Here is a tiny trained network, its code and every weight. The questions are about switching its units off for an input and a class, where a switched-off unit gives its printed mean instead of its output.

import numpy as np


def w(rows, s, z=0):
    codes = np.array(rows[::2]) - 128.0
    scale = np.full(codes.shape[1], s)
    scale[-1] = z or s
    return codes * scale


def f(y):
    return np.maximum(y, 0)


def log_softmax(a):
    a = a - a.max(-1, keepdims=True)
    return a - np.log(np.exp(a).sum(-1, keepdims=True))


def net(x, mask):
    res = np.array(x, float).reshape(1, 5) / 4 @ E
    y = f(res @ A[0][:, :-1].T + A[0][:, -1])
    res = res + np.where(mask, y, B[0][:, -1]) @ B[0][:, :-1]
    return log_softmax(res[-1] @ U[:, :-1].T + U[:, -1])


A, B = {}, {}
E = w([
[100,204,119,104,155,123,102,92,111,173,64,203],'x0',
[111,125,141,166,75,120,83,100,186,167,213,169],'x1',
[137,142,156,61,142,120,253,78,149,121,165,243],'x2',
[113,171,144,108,118,122,126,77,122,249,226,96],'x3',
[134,184,75,150,153,130,104,161,40,131,172,124],'x4',
],0.0058)
A[0] = w([
[129,127,124,126,138,126,135,144,98,97,62,130,243],'neuron 1',
[131,95,127,152,120,128,110,155,128,105,244,38,189],'neuron 2',
[134,78,149,121,122,127,221,132,213,78,112,153,177],'neuron 3',
[126,125,109,135,110,129,153,143,101,144,160,69,88],'neuron 4',
[126,178,124,92,140,127,212,95,58,194,207,168,250],'neuron 5',
[126,120,135,131,121,130,42,120,162,171,62,8,83],'neuron 6',
[127,130,109,127,124,127,145,151,117,104,82,148,212],'neuron 7',
[127,140,104,137,136,129,115,158,56,85,39,168,187],'neuron 8',
[130,140,139,87,148,128,209,118,75,162,66,31,89],'neuron 9',
],0.017,0.0021)
B[0] = w([
[132,135,135,116,141,133,115,113,87,56,116,125,184],'neuron 1',
[132,127,75,129,125,125,108,168,123,97,156,56,225],'neuron 2',
[120,141,130,124,124,128,184,110,144,189,120,185,219],'neuron 3',
[123,130,151,127,132,130,101,114,104,77,95,139,169],'neuron 4',
[129,130,167,134,137,126,6,117,144,176,121,142,250],'neuron 5',
[140,136,156,135,158,126,35,128,90,107,134,112,223],'neuron 6',
[117,132,161,122,136,135,118,95,107,90,94,105,169],'neuron 7',
[136,111,131,139,132,126,106,151,103,70,137,81,204],'neuron 8',
[129,121,129,130,125,134,200,123,104,48,101,139,190],'neuron 9',
],0.017,0.014)
U = w([
[118,107,42,143,69,121,210,188,160,168,187,110,4],'0',
[139,119,141,149,164,124,43,155,88,103,145,54,144],'1',
[122,95,111,116,127,143,254,124,89,75,94,115,93],'2',
[90,161,153,114,115,117,131,59,185,244,135,234,229],'3',
],0.0064,0.0017)

Each question gives the input, the list of numbers given to net, and the class t.
The units are the neurons (one row each of A and B). Each row of codes is followed by its name. A weight is (code - 128) times the scale printed after its matrix; where a second scale follows, it is the last column's (A, B and U).
mask holds one flag per neuron, in row order. A switched-off neuron (its flag False) gives its mean, the last column of its row in B, instead of its output. The means were averaged over made-up inputs and are rounded, as every weight is.
A unit's drop is (log p(t) with every unit on - log p(t) with that unit switched off) / (log p(t) with every unit on - log p(t) with every unit switched off).
The circuit of an input: a set's keep is (log p(t) with only the set's units on - log p(t) with every unit switched off) / (log p(t) with every unit on - log p(t) with every unit switched off). Starting from all 9 units, units are removed one at a time, each time the one whose removal leaves the highest keep (on an exact tie, the one counted first), for as long as the keep stays at least 0.8.
circuit, biggest first: the units of the circuit, biggest drop first
unit that matters most: the unit with the biggest drop
k most important neurons: the k neurons with the biggest drops, biggest first
drop of u: that unit's drop, to one decimal
input [-4,-3,7,-1,-7], class 3: most important neuron	[neuron 3]
input [-6,-6,6,-1,3], class 2: circuit, biggest first	[neuron 9; neuron 6]
input [2,5,-3,-6,-7], class 3: circuit, biggest first	[neuron 3; neuron 2]
input [-4,-3,0,2,-2], class 2: circuit, biggest first	[neuron 5; neuron 6]
input [3,-7,-2,-3,7], class 2: 3 most important neurons	[neuron 5; neuron 9; neuron 6]
input [-8,6,6,-4,1], class 0: 2 most important neurons	[neuron 2; neuron 5]
input [4,0,2,-7,2], class 2: 3 most important neurons	[neuron 5; neuron 6; neuron 2]
input [-8,7,-2,-6,-2], class 0: 2 most important neurons	[neuron 5; neuron 3]
input [5,-5,3,-6,2], class 2: 2 most important neurons	[neuron 5; neuron 6]
input [-3,-8,-2,-6,-3], class 2: 2 most important neurons	[neuron 5; neuron 9]
input [7,-7,4,-7,-8], class 2: drop of neuron 4	0.0
input [5,4,4,5,3], class 3: drop of neuron 2	0.1
input [-2,-2,8,-7,-7], class 3: drop of neuron 3	1.3
input [-5,6,1,-7,-2], class 3: unit that matters most	neuron 3
